Look-ups in named tables: a row name and a column name give one cell, copied from the table.

tate:
|  | mil | kinimi | pufaz | reg | ritima | tegina | beded | taveli | pas | meve |
|---|---|---|---|---|---|---|---|---|---|---|
| sokepit | 7015 | 5597 | 4532 | 4479 | 4807 | 5480 | 4451 | 6350 | 5157 | 6306 |
| rep | 4345 | 5311 | 6140 | 5565 | 6529 | 6734 | 5255 | 5427 | 6692 | 7068 |
| natu | 5690 | 5797 | 5944 | 5766 | 5853 | 5773 | 5692 | 5840 | 5904 | 5748 |
| labekug | 6647 | 8358 | 6747 | 7949 | 6654 | 3214 | 8272 | 8051 | 1589 | 3208 |
| lofi | 5113 | 5159 | 7559 | 5332 | 7330 | 7297 | 6966 | 6752 | 6388 | 5770 |
| nimato | 5595 | 5715 | 6106 | 5802 | 6078 | 6221 | 5731 | 5782 | 6261 | 5676 |
| turez | 3963 | 4839 | 6982 | 7224 | 4519 | 4594 | 4763 | 5535 | 7528 | 7834 |
| sivetiz | 6583 | 7782 | 7465 | 7158 | 7227 | 2942 | 7814 | 9321 | 2515 | 5289 |
| sebinar | 8294 | 5529 | 3633 | 3758 | 4297 | 5579 | 4012 | 6311 | 5326 | 6232 |
| lumu | 5057 | 4765 | 6438 | 6041 | 4832 | 5718 | 5413 | 5426 | 6879 | 6821 |
| vode | 6674 | 7014 | 6947 | 6567 | 6304 | 3454 | 7171 | 8823 | 3622 | 5943 |
| kis | 4361 | 4325 | 7357 | 6615 | 4442 | 5283 | 4988 | 5737 | 7587 | 7791 |

ritima of vode = 6304
reg of labekug = 7949
pas of kis = 7587
taveli of kis = 5737
reg of lumu = 6041
tegina of rep = 6734
kinimi of turez = 4839
tegina of kis = 5283
tegina of lumu = 5718
meve of lofi = 5770
reg of sivetiz = 7158
ritima of lumu = 4832
tegina of vode = 3454
Row with the largest mil: sebinar

renutum.tsv
	fod	rokaset	sezov	zadov	fid	pinilep	zulobor
zumizip	321	370	317	334	330	331	296
buso	139	284	268	226	291	282	332
tak	325	334	304	287	237	135	338
vok	411	544	629	-162	-98	89	298
nidu	419	255	465	402	264	357	368
tel	565	67	447	655	559	285	127
ratabop	-638	286	65	60	494	288	274
navadi	568	112	483	706	641	244	118
ravu	301	368	331	213	164	84	320
fiku	397	576	622	-165	-95	40	288
dimi	403	602	676	-305	-187	-24	268
nofa	-43	670	21	870	670	431	598
vedifo	-102	741	14	856	699	488	589

What is the fod of nofa in renutum?
-43
What is the pinilep of tel in renutum?
285
What is the zulobor of navadi in renutum?
118
What is the rokaset of fiku in renutum?
576
What is the fod of fiku in renutum?
397
What is the fid of ratabop in renutum?
494
What is the fid of nidu in renutum?
264
What is the fid of ravu in renutum?
164

fuzit
|  | dep | paromuf |
|---|---|---|
| sipima | 4.44 | 4.68 |
| zufaf | 4.76 | 4.51 |
| zevab | 5.22 | 4.02 |
| zupafod | 1.34 | 7.80 |
| lik | 7.69 | 1.45 |
| dapesa | 6.15 | 3.03 |
| faros | 6.10 | 3.03 |
| dizuv | 4.65 | 4.52 |
| gevom | 6.97 | 2.20 |

zufaf, dep -> 4.76
zupafod, paromuf -> 7.80
dapesa, paromuf -> 3.03
sipima, paromuf -> 4.68
dizuv, dep -> 4.65
zufaf, paromuf -> 4.51
Row with the largest paromuf: zupafod

rotori =
         dekod  gam  danok  pib  zefivug  zuz  rop  reto  bim  zeduk
fevise     569  325    408  631      295  452  523   341  388    464
ker        733  425    409  600      103  316  721   496  501    351
sur        175  247    437  584      824  767  261   421  460    314
ged        569  347    403  659      261  433  522   322  357    461
tolu       488  272    411  603      391  492  490   386  453    587
famaseb     31  314    451  441      841  501  269   358  365    425
bep        117  286    446  540      874  665  255   392  416    340
badafug     72  287    448  504      832  588  264   369  403    373
roram      257  251    435  619      808  836  265   443  486    283
tusifo     563  285    413  624      287  482  524   356  439    476
kidak      441  246    432  547      431  537  460   436  563    599
liruke     728  360    374  602      107  396  689   538  534    353
gome       497  240    418  581      358  523  494   404  510    559
topefas    539  274    438  567      361  514  503   401  544    472

tusifo, rop: 524
fevise, danok: 408
badafug, dekod: 72
roram, zeduk: 283
sur, zefivug: 824
kidak, reto: 436
famaseb, zuz: 501
ged, zefivug: 261
tusifo, zefivug: 287
roram, pib: 619
roram, bim: 486
Row with the largest pib: ged

